Table B holds the same points as the rows below and some others, measured another way and shuffled. Each row below is followed by which row of B it is.
B:
[[ 329   21   56   97  209   15  170 -110  169   15  -68 -404   76 -164
    49  233 -161 -429  398 -167 -243 -156  327  196]
 [ 201  -22  230  248  -27  -23   27   62   47 -165   50 -232  376  -85
   -17   -7 -105   88  228  -74 -259    4   83   -1]
 [ 268   91  127  170  -35   71  373  106  127 -389  467 -132  497 -221
   126  120  -52  160  144 -188 -524  267  306 -201]
 [-426 -195 -114  282 -460  160 -116    1 -102   90 -100  371   61  338
  -222   -8  203 -114 -159   77   61  150 -282  -83]
 [ 415  237  299   64   32    5  112   22  182  -96  303 -238  217 -188
   202   58  -88   49  182  -29 -228   91  349 -129]
 [ -53  138  -30  -84 -133   35  -33  -24  -79   20  102 -137   84   17
  -147   10 -135  225  -77  145  367  197  -50  -54]
 [ -55   24 -335  -81   20  163  146 -168  -74   82 -193 -135 -194  -81
   -19  353 -184 -262  -34   19   92  -29  151  -77]
 [  57 -217   -9  218   32   14  248   77  -58 -150 -170 -157  279   24
    17  -12   -8  -60  206 -134 -372 -150  -26   81]
 [ -46 -206    1  339 -156  106  235   83   12 -183   -4   34  318   32
     5   28   55 -125  184 -146 -556  -18   21    9]
 [ 272    7  -36   -6  166  -88  325  131  -73  -26    8 -232  -57  123
    67  -22 -139  182  148  -72   80   22   -8  231]
 [ 172 -167 -185   25  263   26  186  -81 -173   68 -459 -231  -14  118
    37  261  -31 -269  -20 -103  108 -248  -52  -65]
 [-327 -188 -215  205 -274  165  -49  -42 -195  144 -271  190  -12  333
  -235  115   78 -180 -162   68  180   49 -322  -31]
 [ 462  130  105 -159  346 -144  179  -21   48  -15  -42 -503   28 -145
   141   53 -197   58  226  -58  166 -126  250   96]
 [  65   43  -23 -202   41    6  142  -57  -24   -2  -79 -107   58  -54
   180  -43  102   40  -97   67  116 -106  126 -246]
 [   9 -119 -145  260  -35  136  -58  -49 -249  146 -368   10  -36  305
  -156  336  -76 -186 -177    4  228    7 -269 -119]
 [-226  -98   26  258 -299   34  -97  126 -205 -112  -73  -88  283   66
  -263 -138 -226  406   53  134   -9   99 -294   77]
 [  84 -106    3   61   74   61  312    1    3  -33 -164 -241  217  -37
   111  -45   18 -216  237  -59 -386 -254   59   89]
 [  64  -71  222  326 -215  -32  182  233   55 -406  330  -46  521 -120
    20 -183  -68  429  231 -109 -544  190   89  -17]
 [  99  209  -50 -255   11  -17  153  -24   35  -49  164 -234  -54 -208
   108  -23 -172  248   40  103  171   80  257  -55]
 [-252 -200  -78  109 -187   74  123   40 -126  132 -293   12   37  237
   -62 -215   94 -108   96   99 -104 -209 -262  193]
 [ 266   31  254  133   -7  -33  170   48  206 -205  239 -150  348 -170
   169  -43   58  -10  251 -135 -401   24  322  -81]
 [-224  155  191  225 -546  132 -110   82   86    2  431  150  228   85
  -190 -185  -23  198   75  177  -77  375  -70   52]
 [-134 -167  -11  321 -269   87   67   39   94  -95    7  160   77   17
    13   17   54 -161  190  -92 -445   14  126   36]
 [ 478  114   35 -245  398  -86  103 -167   98   72 -198 -337 -134 -159
   309  240    8 -237   18  -81  237 -231  416 -236]
 [  19    8  -92 -105   76   98   40 -147 -137  249 -355 -232  -23  126
   -33  102   -4 -277  -59  124  284 -213 -124  -38]
 [ 110  -57 -105   80  101   65  344   32  -80 -206  -12 -327  327 -123
   -40  138 -193   24  166 -114 -261   -3   49   34]
 [-336  152   63  162 -591  211 -115   31    8   84  339  279  111  162
  -174 -117   53  133 -114  243   41  366 -137  -87]
 [-116 -150  -62  324 -235  102  -90   25 -126   47 -192  210  -27  251
   -81  139   32  -57 -113    2    5   63 -156 -121]
 [-192   67 -182 -345  -58   94   21 -158 -131  321 -348  -82 -265   83
    97 -103   73 -115 -177  301  406 -260  -74 -110]
 [ -11  285  105 -153 -236   46   -7   -2   57 -127  412  -74  218 -190
    11  -71  -79  397 -103  175  177  315  184 -276]
 [ 158   88 -157 -190  155    2  -61 -178  -59  269 -293 -120 -377  106
    63  265  -37 -222 -151   64  579  -84  106 -121]
 [-149  105  200  176 -483  -17 -234  163  -31   34  305  306   24  289
  -119 -252   74  484 -159  201  330  400 -195  -69]
 [ 303  -94  172  285  114 -116  -31   46   48 -113  -88 -280  190  -19
   -62  115 -175   -2  297 -174  -80  -23  110  140]
 [ 404  154   28 -124  231  -64  364  -20  240 -111  205 -356  -73 -304
   272   95 -168  -98  373 -151 -272  -50  553  144]
 [-144 -155  -71  143 -119  131  246  -10    0 -142 -105 -143  316 -136
     2  -20  -24 -162  218  -40 -517 -162   68   21]
 [-186   31 -209  -73 -208  109  -79  -58 -192  174 -180  226 -283  217
    20  104   56   92 -375  194  440   85 -119 -302]
 [ 474  194  225  108  156   12  291   62  124 -235  274 -479  350 -330
   158  113 -314  113  354 -104 -463   32  359   25]
 [  48   33 -200 -148   93  139  269 -203  139   66 -139 -209 -130 -242
   189  215  -37 -495  190  -42 -261 -237  412  -26]
 [ -20  110   75  -10 -187   17 -274  -67  -58  291 -137   90 -235  241
   -23  -17   48   20 -178  223  518   38 -103 -117]
 [-435    4   48  185 -558  182 -160   59 -172   10   93  207  323  190
  -246 -199   55  294 -206  278   83  233 -366 -183]
 [ 212  353   74 -188  -40  117  151  -44    4   17  311 -177  119  -94
   115   98  -87  168 -145  152  187  224  152 -282]
 [ 388  -57  -45   73  286  -91  344  125 -118  -15 -130 -256  -62  178
   100   95 -132   69  130 -148   45  -55  -29  188]
 [ 208  272  -51 -349  143   14  178 -106   33   55   48 -358 -114 -249
   191   50 -191   79   42  130  189  -64  310  -94]
 [-114  -94  -40  504 -357   96  -19  195 -169   21   48  185  -56  366
  -255   61 -209  206   58   16  -55  301 -318  253]
 [ -26  213 -237 -304    2  162  106 -155 -170  247 -120 -121 -214   79
    20  183  -76  -51 -288  228  511   32  -45 -210]
 [ 306   82  216  184   34  -17  155  106   21 -318  248 -335  517 -215
     7   64 -221  299  183  -98 -289  151  156 -109]
 [ 308  187  201  209  -88   26  236  196   18 -100  354 -140  131   29
    86  -40 -213  307  185    2 -253  228   63  120]
 [ 279   -1 -161 -169  318  -21  267  -67 -128   84 -230 -266  -66  122
    79  216  -18 -128  -85  -70  348  -93    6  -64]
 [ 232  220   90  -37   -7   53  153   59  -97   62  163 -175   89  117
    32   20 -103  219  -84  116  223  171  -78  -69]
 [ 151  -27 -155   64  134   46   99 -121   42   62 -233 -269 -198 -129
    34  305 -247 -326  247  -91  -94 -160  269  133]
 [ 171 -162  -80   14  220  -53  192  -31  -63  -49 -265 -221  121   56
    27  121   29 -148   68 -145   60 -158   27  -19]
 [ 569  147   88 -162  409 -151  309   29   58 -207   68 -523  112 -298
   258  111 -253  226  207 -138  -30  -70  398  -48]
 [-179  -94  -28  126 -204  157  155  -21    3   32 -120  -28  150    7
    22  -88   51 -215  153   61 -381 -167  -11   43]
 [-298  -34 -115  253 -410  112 -111   59 -107   62   -4  156 -119  167
  -220   -1 -175  152   15  136   56  196 -167  133]
 [ 328  212  193   13   24   68  294    2  206    2  327 -205  156  -75
   182   17   15 -180  242  -47 -279   68  292   53]
 [ -61  -52 -107  393 -266  209   46   57 -155  -40   17  212   79  225
  -119  298  -73   -5 -160  -28 -123  267 -159 -181]
 [ 529   -9  -69  -46  464  -16  386 -105  111 -252 -119 -441  139 -392
   332  416 -149 -257  205 -300 -385 -223  572 -235]
 [ 149  -40  190  298 -136  -49  301  231  136 -302  374 -115  352  -69
    24 -176 -102  252  402 -158 -559  172  147  253]
 [-267  -76  160  449 -584   96  -15  209   36 -170  417  368  346  236
  -192 -197  126  272   33    9 -279  434 -174   15]
 [  73  149  189  206 -261  106  185   75  222 -299  504 -109  405 -321
    61  -19 -145  136  301  -47 -624  236  365  -42]
 [ 457    2  -67   22  388  -28  216  -88    6 -164 -174 -462   85 -270
   140  414 -284 -138  178 -215 -128 -135  369 -113]
 [ 286  166   14  -95   81  -11  241   69  -41  128   63  -95 -205  157
   197   -7  -34  108  -20   57  180   39   47   30]
 [-138  182   63  147 -435  131 -103   73  -40  134  213  200 -146  174
   -49  -78  -93  233  -80  240  102  271  -89  -13]
 [ 131   61  -51 -157  119   25  -82 -230   60   90 -221 -177  -70 -150
   114  257   18 -280  -66   11  254 -141  302 -303]
 [-142 -152 -243  -93   27   57  143  -51 -231  321 -516  -38 -287  340
     5  -55   79 -223  -73  131  293 -301 -285  142]
 [ 355  224  236  147  -21  -59   86  144   39   -3  325 -248   75   86
   -51  -27 -251  281  216   13  103  266   22  246]
 [ 110  147 -212 -140   76  128   85 -197   17  162  -88 -153 -250  -58
    44  366 -135 -314  -41   24  247   14  240 -110]
 [ 121 -120 -156    8  179  -10  -90 -149 -124  290 -535  -76 -337  252
     4  278   26 -372  -98  -17  465 -220  -56  -38]
 [ 421  -88  -41  -91  447 -102  338  -61   52 -227 -218 -497  189 -322
   241  201 -138 -122  259 -243 -254 -296  403  -76]
 [ 141  104  176  -17  -84   32   88  -60  227  -64  213  -43  181 -157
   196  -19  149 -138  109  -29 -210   18  357 -193]
 [  42 -173  -15  375 -106   74    6   14  -17  -43 -151   86   52  122
   -26  217   -4 -198   73 -136 -232    8   28  -52]
 [-314 -101 -180  -37 -245   86 -205 -102 -176  226 -382  224 -240  233
   -36    7  137  -47 -300  205  417  -87 -176 -237]]
Rows of B count from 0, top down.

[  40  -80  -40  -40  -10  -84 -118  -57  -86  -19   38   87  -27 -136
  -46    7   -8   29  -26    8   75    9  239   65 -172    6  120  -58
   12 -140   60] : 52
[-314  159   17    3  111  164  169  123  124   57   96  136   61   79
  165 -155   42  -40  243  133  -88  -89  -97  -50  124 -263  174   48
  -33  155 -214] : 66
[  44  -92  -65  -40   12 -215   52  -75   25  -79   31  -86 -113  -29
 -131   48 -155   70   80   61   76  129  -50 -219 -157   32   21 -244
   99   38   22] : 25
[ -17   66  -51 -108   41 -167  187  -69   70  -23   17  -92 -123   37
  -37  -96  -60   60   30    6  142   77 -217 -312  -33   18  -46  -78
  -70  217  -84] : 45
[-131  -49  112  -18  147   58   26    1   42   66   45  168  126   56
   67 -146  211  -42   53   -6   45  -12  291  158   60  -49  175  129
 -128  -28  108] : 33
[-366  -42  347  -15  133   55  252   46  128  122  249  286  121  229
  201  -79  143  -72  174    1   63  -28   45  138  212 -171  198   25
 -232  239 -118] : 37
[ 319  109 -435  -38 -102  -87 -197  -93 -130 -159 -156 -126 -212 -288
 -161  -65 -104   87  -53  117  -17  -37  155 -146 -319   83   27    4
  169 -255  -36] : 4
[ 313   54 -296 -203  -77 -253 -135 -198  -45 -141 -215 -157 -136 -175
 -160 -107  -57   22 -154   84  107   53  222 -157 -326  207   -6   23
  105 -101  124] : 20
[ 346 -160 -189  -65  -99 -309  -97 -203  -91 -186  -29 -115 -276 -164
 -238  119 -166  114  -96  -22  155   84   92 -206 -314  231  -65 -228
   70 -159   97] : 68
[ -82   90  -31 -151    9 -126   -6  -32   -9   44   34   73   31  -63
   45  -87  -34   11   -3   62  116   28  -18  -83  -76  -59   60  -16
  -61  125  -64] : 39
[ 102   17 -218  -30   -3  -94  120  -92   32  -78 -111 -288 -257  -78
 -166 -150  -65  104  -24  -25   73  101 -113 -379 -164   59  -32  -93
   67  -28  -34] : 49
[ 106    8 -174  -63   22  -71   51  -75   46 -119  -62  -98 -198  -65
  -88  -53  -49   59   16   -2   52  -20  -54 -270 -132   57  -30  -69
   21  -35   15] : 27
[ 384 -134 -149  -64 -150 -428   -2 -248   -6 -244   16  -69 -255    0
 -225  152 -230   61   35  168   97  124   87 -154 -256  277  -22 -266
  104   -4  -38] : 2
[-268   73  -83  -51  234  203  -50  117   76  135 -117  -13  163  -83
   51 -295  196   13   48  -26    2   14   51 -124   58 -195  106  131
  -53  -66  164] : 53
[-118  101  -86 -235   42   20    1  -65   61   62 -203 -137   11  -99
   26 -323  118  -50 -154  -35   92   19  176 -127 -164  -32  103  150
   -6  -14  117] : 19
[ 518  -45 -327  -78 -252 -313 -167 -289 -163 -194 -109 -155 -357 -216
 -250  -30 -104  114 -215   44  154   65  226 -115 -350  319  -37  -45
    5 -239  -74] : 51
[ 243   90 -275 -131  -95 -121  -57 -161    4 -127 -157 -107 -195 -106
  -92 -165   -6   28  -90   91   56  -16  113 -167 -183  147    1   72
   -9  -90  -52] : 70
[ 142 -135   96  115  -54  -62  110  -96  -81 -120  241  225 -209   33
  -13  138   15   22   80  -25   43 -112  253  194  -65   71  138  -50
  -94  -91 -141] : 61
[-147    9  111  -33   57  -94  101   21   13   25  213  221   27   46
   88   54  -48   14  146   56   84  -18  -77   -7   42 -108   84 -101
 -105  182 -128] : 29
[ -85    2   28    6  248   34  -21   85  -84   57   99  206  133  -97
   39    7  131   38   57 -105   99  -64  137   60   -6  -95   66   69
  -79  -12  206] : 38
[ 306  -89   20   30 -159 -386   10 -193 -152 -117  247  204 -142   18
  -95  182 -132   63   48  142  146   74  189  168 -123  188   81 -137
  -80   62 -218] : 40
[ -65   26  -89  -93   23   31  152  -47  136  -85  -70 -119 -196    2
   -9 -128  -24    4   41   -9   10  -52  -85 -286  -94  -31   26  -56
   23   16  -36] : 22
[ 128 -196  233   69 -120 -233  187 -134 -113 -127  433  318 -309   59
   13  332 -137   80   60 -107  198 -108  -24   85  -51   95   18 -243
 -219   89 -255] : 71
[-311   18  200  -35   67  133   76   70  -13  120  205  286   60   -7
  200  -60  106  -36   56  -66   64 -129   97  155   54 -217  192   56
 -176   53 -116] : 28
[-305   89  -21  -99  113  161  158   80  135   24  -41  -60  -45  -28
   93 -172    9  -32   89  -21  -34  -77  -88 -221  -63 -219  114  -20
   66   57  -15] : 16
[ 140 -133  121  165  -38  -60   47  -78 -134  -47  296  311 -122   34
    0  109   86   50   82  -12   76  -72  284  294   32   62  152   12
 -201  -96 -171] : 46
[ 274   64 -394 -166 -180 -114 -224 -165  -66 -155 -238 -191 -238 -284
 -148 -132 -111   39 -158  106   17  -16  202 -180 -386  119   38  -13
  162 -270   -3] : 7
[ 398  -49 -355 -102 -140 -313 -117 -185  -97 -270 -122 -211 -322 -252
 -260  139 -292   93  -63   78   57   37   85 -277 -472  198  -45 -257
  291 -178   72] : 50
[  -2 -170  215  119  138 -132   32  -13 -113   69  303  324   95   62
   -3  104  123   72   99  -62  171   60  186  229  117   16  101  -30
 -243   40   35] : 36
[ 428   22 -292   -1 -203 -323  -40 -195 -195 -194    6 -124 -314 -194
 -225   80 -216  105  -56  111   83   64  153  -83 -371  194   30 -129
  169 -106 -161] : 0
[-125   24  -26  -64   77  -22   30   11  -25   82   45   -4  -40  -99
    3 -115   23   84  -32  -97  153   41 -120 -194  -27  -88    4  -35
 -124   48  -11] : 15
[  44   12 -146  -32 -110  -72  112  -83   16 -103   13 -138 -306  -82
  -75  -39 -152   72   22   19   36   -2 -126 -276 -180   -9   25 -161
   58  -20 -201] : 18
[ -72  155  -93 -164    4    6   23  -32   93  -38  -66   74   10   -5
   97 -162   24  -80   58  154  -27  -94  115  -26  -73  -61  131  102
   12   65  -73] : 58
[ -51  -36   58   29  108  -19    4    5   54    1  131  263   96   97
   58  -29  107   -6  177  117   15  -23  122  109  139  -34  113   31
 -160   38  -30] : 55
[-367  229  -64 -142  280  224  148  143  187  108 -140  -40  157   18
  149 -339  174  -57  107    6  -29  -66 -101 -232   85 -248   89  188
  -17  158  100] : 30
[  -7   12  -32  -43  133  -56  -92   19  -96   38   69  172   92 -119
    9   -9   70   45    9  -30  116  -20  137   47  -55  -39   58   39
  -80  -22  122] : 1
